Below is a small trained network, with its code and all its weights. Each question gives an input and a class and asks what happens when units are switched off, that is, made to give their printed mean instead of their output.

import numpy as np


def w(rows, s, z=0):
    codes = np.array(rows[::2]) - 128.0
    scale = np.full(codes.shape[1], s)
    scale[-1] = z or s
    return codes * scale


def f(y):
    return y / 2 * (1 + np.tanh(0.7978845608 * (y + 0.044715 * y**3)))


def log_softmax(a):
    a = a - a.max(-1, keepdims=True)
    return a - np.log(np.exp(a).sum(-1, keepdims=True))


def net(x, mask):
    res = np.array(x, float).reshape(1, 8) / 4 @ E
    y = f(res @ A[0][:, :-1].T + A[0][:, -1])
    res = res + np.where(mask, y, B[0][:, -1]) @ B[0][:, :-1]
    return log_softmax(res[-1] @ U[:, :-1].T + U[:, -1])


A, B = {}, {}
E = w([
[160,221,76,128,209,198,143,57,24],'x0',
[107,119,131,106,126,117,152,129,99],'x1',
[128,125,151,147,128,130,139,135,113],'x2',
[127,128,105,121,116,138,110,111,144],'x3',
[248,53,152,84,111,119,46,142,70],'x4',
[135,133,106,123,122,124,121,128,139],'x5',
[129,122,133,133,128,140,131,128,129],'x6',
[204,159,212,87,69,109,218,34,188],'x7',
],0.014)
A[0] = w([
[101,243,89,162,185,183,185,84,104,133],'n1',
[113,150,135,106,98,109,162,117,161,117],'n2',
[25,140,140,160,83,108,164,171,218,228],'n3',
[207,111,100,130,124,182,121,90,55,85],'n4',
[152,128,176,190,161,137,140,154,112,160],'n5',
[240,171,127,82,156,151,76,109,10,42],'n6',
[89,105,95,150,169,123,73,157,109,254],'n7',
[180,20,164,89,58,107,73,179,127,144],'n8',
[204,153,186,83,103,105,212,42,184,168],'n9',
],0.012,0.0091)
B[0] = w([
[127,198,29,217,139,93,144,101,81,224],'n1',
[150,143,124,167,78,153,124,109,148,158],'n2',
[82,136,141,60,76,253,86,208,133,235],'n3',
[94,120,116,96,89,160,116,161,137,196],'n4',
[91,135,121,163,95,111,125,186,122,144],'n5',
[128,139,153,73,75,225,121,208,161,232],'n6',
[122,69,100,118,227,125,104,178,65,212],'n7',
[182,62,156,148,150,21,110,97,127,224],'n8',
[197,191,170,106,18,129,166,71,138,251],'n9',
],0.014,0.027)
U = w([
[63,91,129,73,134,182,86,199,121,253],'0',
[128,152,176,78,59,186,155,141,194,193],'1',
[69,158,73,180,211,105,137,124,103,73],'2',
[129,193,120,182,93,104,174,43,109,64],'3',
[144,15,151,133,177,42,114,137,121,78],'4',
[179,101,184,117,81,11,139,79,156,50],'5',
],0.012,0.0034)

Each question gives the input, the list of numbers given to net, and the class t.
The units are the neurons (one row each of A and B). Each row of codes is followed by its name. A weight is (code - 128) times the scale printed after its matrix; where a second scale follows, it is the last column's (A, B and U).
mask holds one flag per neuron, in row order. A switched-off neuron (its flag False) gives its mean, the last column of its row in B, instead of its output. The means were averaged over made-up inputs and are rounded, as every weight is.
A unit's drop is (log p(t) with every unit on - log p(t) with that unit switched off) / (log p(t) with every unit on - log p(t) with every unit switched off).
The circuit of an input: a set's keep is (log p(t) with only the set's units on - log p(t) with every unit switched off) / (log p(t) with every unit on - log p(t) with every unit switched off). Starting from all 9 units, units are removed one at a time, each time the one whose removal leaves the highest keep (on an exact tie, the one counted first), for as long as the keep stays at least 0.8.
circuit, biggest first: the units of the circuit, biggest drop first
unit that matters most: the unit with the biggest drop
k most important neurons: the k neurons with the biggest drops, biggest first
drop of u: that unit's drop, to one decimal
input [0,-7,-4,8,5,5,6,2], class 5: unit that matters most -> n3
input [7,8,-6,-6,2,-2,5,0], class 0: 2 most important neurons -> (n6; n9)
input [-8,5,1,7,2,-8,0,0], class 4: circuit, biggest first -> (n8; n9)
input [7,3,4,-4,-1,1,6,-1], class 2: circuit, biggest first -> (n1; n9)
input [-1,-3,-3,2,8,2,8,-7], class 4: 2 most important neurons -> (n8; n3)
input [8,2,-8,-1,-1,3,-5,0], class 2: circuit, biggest first -> (n1; n9)
input [1,5,7,-3,-7,-3,-8,5], class 3: 2 most important neurons -> (n1; n6)
input [1,5,-5,1,-7,-6,-6,3], class 3: 2 most important neurons -> (n1; n6)
input [-1,6,5,0,8,-2,-5,3], class 5: 2 most important neurons -> (n8; n3)
input [-1,-2,-8,-5,-7,-7,2,0], class 0: 2 most important neurons -> (n3; n9)
input [0,-1,-8,-7,7,5,4,-6], class 4: 2 most important neurons -> (n8; n3)
input [7,-4,-1,-1,-2,-8,-3,-1], class 2: 2 most important neurons -> (n1; n9)
input [-7,8,-7,3,3,-8,1,-1], class 4: 2 most important neurons -> (n8; n9)
input [6,-4,3,2,6,-5,-4,-1], class 0: circuit, biggest first -> (n9)
input [4,2,8,-3,0,-4,6,8], class 3: 2 most important neurons -> (n3; n1)
input [-8,1,4,3,-4,-2,8,-2], class 0: drop of n3 -> 0.3
input [1,2,3,-7,-7,-5,6,5], class 3: drop of n6 -> 0.7
input [-1,7,5,-8,-3,-1,3,-1], class 0: drop of n9 -> 1.2
